Below is a small trained network, with its code and all its weights. Each question gives an input and a class and asks what happens when units are switched off, that is, made to give their printed mean instead of their output.

import numpy as np


def w(rows, s, z=0):
    codes = np.array(rows[::2]) - 128.0
    scale = np.full(codes.shape[1], s)
    scale[-1] = z or s
    return codes * scale


def norm(h):
    return h / np.sqrt((h * h).mean(-1, keepdims=True) + 1e-5)


def f(y):
    return np.maximum(y, 0)


def log_softmax(a):
    a = a - a.max(-1, keepdims=True)
    return a - np.log(np.exp(a).sum(-1, keepdims=True))


def net(x, mask):
    res = np.array(x, float).reshape(1, 4) / 4 @ E
    u = 0
    for l in range(2):
        y = f(norm(res) @ A[l][:, :-1].T + A[l][:, -1])
        res = res + np.where(mask[u : u + 6], y, B[l][:, -1]) @ B[l][:, :-1]
        u += 6
    return log_softmax(norm(res)[-1] @ U[:, :-1].T + U[:, -1])


A, B = {}, {}
E = w([
[118,200,122,227,164,55,99,135,95,116,189,2],'x0',
[139,135,163,99,154,165,130,181,35,82,126,140],'x1',
[163,179,140,93,168,87,67,206,61,126,93,112],'x2',
[190,169,56,164,174,128,145,185,93,225,148,167],'x3',
],0.0069)
A[0] = w([
[117,80,176,115,132,189,219,126,21,90,148,95,87],'L0N1',
[51,162,176,163,183,47,107,63,126,91,205,2,107],'L0N2',
[100,214,117,198,198,72,110,157,131,84,253,34,110],'L0N3',
[155,172,108,171,144,109,148,162,125,232,149,133,3],'L0N4',
[149,84,52,241,92,85,220,39,139,202,182,93,91],'L0N5',
[60,161,121,114,83,77,73,44,160,100,141,22,51],'L0N6',
],0.0049,0.0042)
B[0] = w([
[150,221,118,103,107,136,155,96,91,183,183,129,174],'L0N1',
[75,140,95,195,68,6,88,67,100,119,66,2,249],'L0N2',
[146,81,215,148,96,177,134,96,164,124,14,112,253],'L0N3',
[158,153,61,135,59,34,102,87,118,197,90,154,166],'L0N4',
[143,152,132,163,198,232,148,132,138,111,182,165,222],'L0N5',
[59,205,121,120,100,153,88,173,132,82,192,147,200],'L0N6',
],0.0075,0.0068)
A[1] = w([
[160,164,163,111,156,109,98,178,61,102,76,82,129],'L1N1',
[116,39,129,108,138,140,135,141,176,103,118,134,54],'L1N2',
[171,150,69,172,154,100,90,141,146,192,100,126,101],'L1N3',
[96,117,158,81,85,153,140,113,114,112,121,154,31],'L1N4',
[111,141,103,145,147,50,82,125,164,86,108,66,95],'L1N5',
[140,8,143,116,119,151,131,98,145,146,143,139,4],'L1N6',
],0.011,0.0036)
B[1] = w([
[86,200,99,216,133,199,181,185,110,53,192,165,247],'L1N1',
[68,102,168,148,106,146,208,55,146,89,132,99,166],'L1N2',
[194,105,127,43,129,46,95,78,127,199,134,116,216],'L1N3',
[156,55,146,56,131,92,112,68,181,196,109,108,194],'L1N4',
[85,103,139,214,2,105,103,70,75,83,126,51,255],'L1N5',
[109,126,209,153,96,100,109,135,146,82,91,54,173],'L1N6',
],0.0085)
U = w([
[75,30,230,79,69,150,129,7,227,99,57,119,132],'0',
[92,172,31,172,244,159,69,124,205,133,147,158,39],'1',
[245,177,64,40,148,101,129,113,81,254,167,243,149],'2',
[86,238,110,221,157,251,201,197,56,9,196,242,199],'3',
[7,30,16,127,252,80,38,230,111,54,22,95,1],'4',
[62,183,131,231,3,14,19,79,45,60,100,13,187],'5',
],0.0084,0.0073)

Each question gives the input, the list of numbers given to net, and the class t.
The units are the neurons (one row each of A and B). Each row of codes is followed by its name. A weight is (code - 128) times the scale printed after its matrix; where a second scale follows, it is the last column's (A, B and U).
mask holds one flag per neuron, layer by layer. A switched-off neuron (its flag False) gives its mean, the last column of its row in B, instead of its output. The means were averaged over made-up inputs and are rounded, as every weight is.
A unit's drop is (log p(t) with every unit on - log p(t) with that unit switched off) / (log p(t) with every unit on - log p(t) with every unit switched off).
The circuit of an input: a set's keep is (log p(t) with only the set's units on - log p(t) with every unit switched off) / (log p(t) with every unit on - log p(t) with every unit switched off). Starting from all 12 units, units are removed one at a time, each time the one whose removal leaves the highest keep (on an exact tie, the one counted first), for as long as the keep stays at least 0.8.
circuit, biggest first: the units of the circuit, biggest drop first
most important unit: the unit with the biggest drop
top k neurons: the k neurons with the biggest drops, biggest first
top k neurons in layer l: the k neurons of layer l with the biggest drops, biggest first
drop of u: that unit's drop, to one decimal
input [5,8,4,7], class 3: top 2 neurons	L1N1; L0N2
input [2,5,5,-1], class 3: circuit, biggest first	L1N1
input [4,7,0,8], class 2: circuit, biggest first	L1N3; L1N5
input [-1,2,5,6], class 2: top 2 neurons	L1N3; L0N2
input [-5,4,7,7], class 3: top 2 neurons	L1N1; L1N4
input [-4,1,4,-1], class 3: top 2 neurons	L1N1; L0N3
input [1,-6,-4,0], class 1: circuit, biggest first	L0N5; L1N5
input [-4,-2,5,-1], class 0: top 2 neurons in layer 1	L1N4; L1N2
input [5,-3,-8,6], class 0: circuit, biggest first	L1N1; L0N5
input [-6,3,3,-1], class 0: top 3 neurons	L1N4; L0N2; L0N6
input [-2,-5,-1,1], class 0: top 2 neurons	L1N1; L0N6
input [-2,-3,-2,2], class 0: top 2 neurons	L1N1; L0N6
input [-2,-8,1,-2], class 0: top 4 neurons	L0N2; L1N1; L0N1; L1N5
input [-2,-3,5,4], class 2: top neuron	L0N2
input [1,-4,6,7], class 2: top 2 neurons	L0N2; L1N3
input [1,8,-4,-1], class 3: top 2 neurons	L1N3; L1N5
input [-4,-5,3,1], class 0: top 2 neurons	L0N2; L0N1
input [-3,6,1,-2], class 3: top 2 neurons	L1N3; L1N1
input [5,1,-3,8], class 2: top 2 neurons in layer 1	L1N5; L1N3
input [-5,1,1,5], class 2: most important unit	L0N3
input [0,5,2,4], class 3: drop of L1N1	0.9
input [-2,-8,-7,7], class 2: drop of L1N1	0.1
input [-2,6,7,-6], class 3: drop of L1N1	0.1
input [-6,-6,3,8], class 2: drop of L0N2	0.0
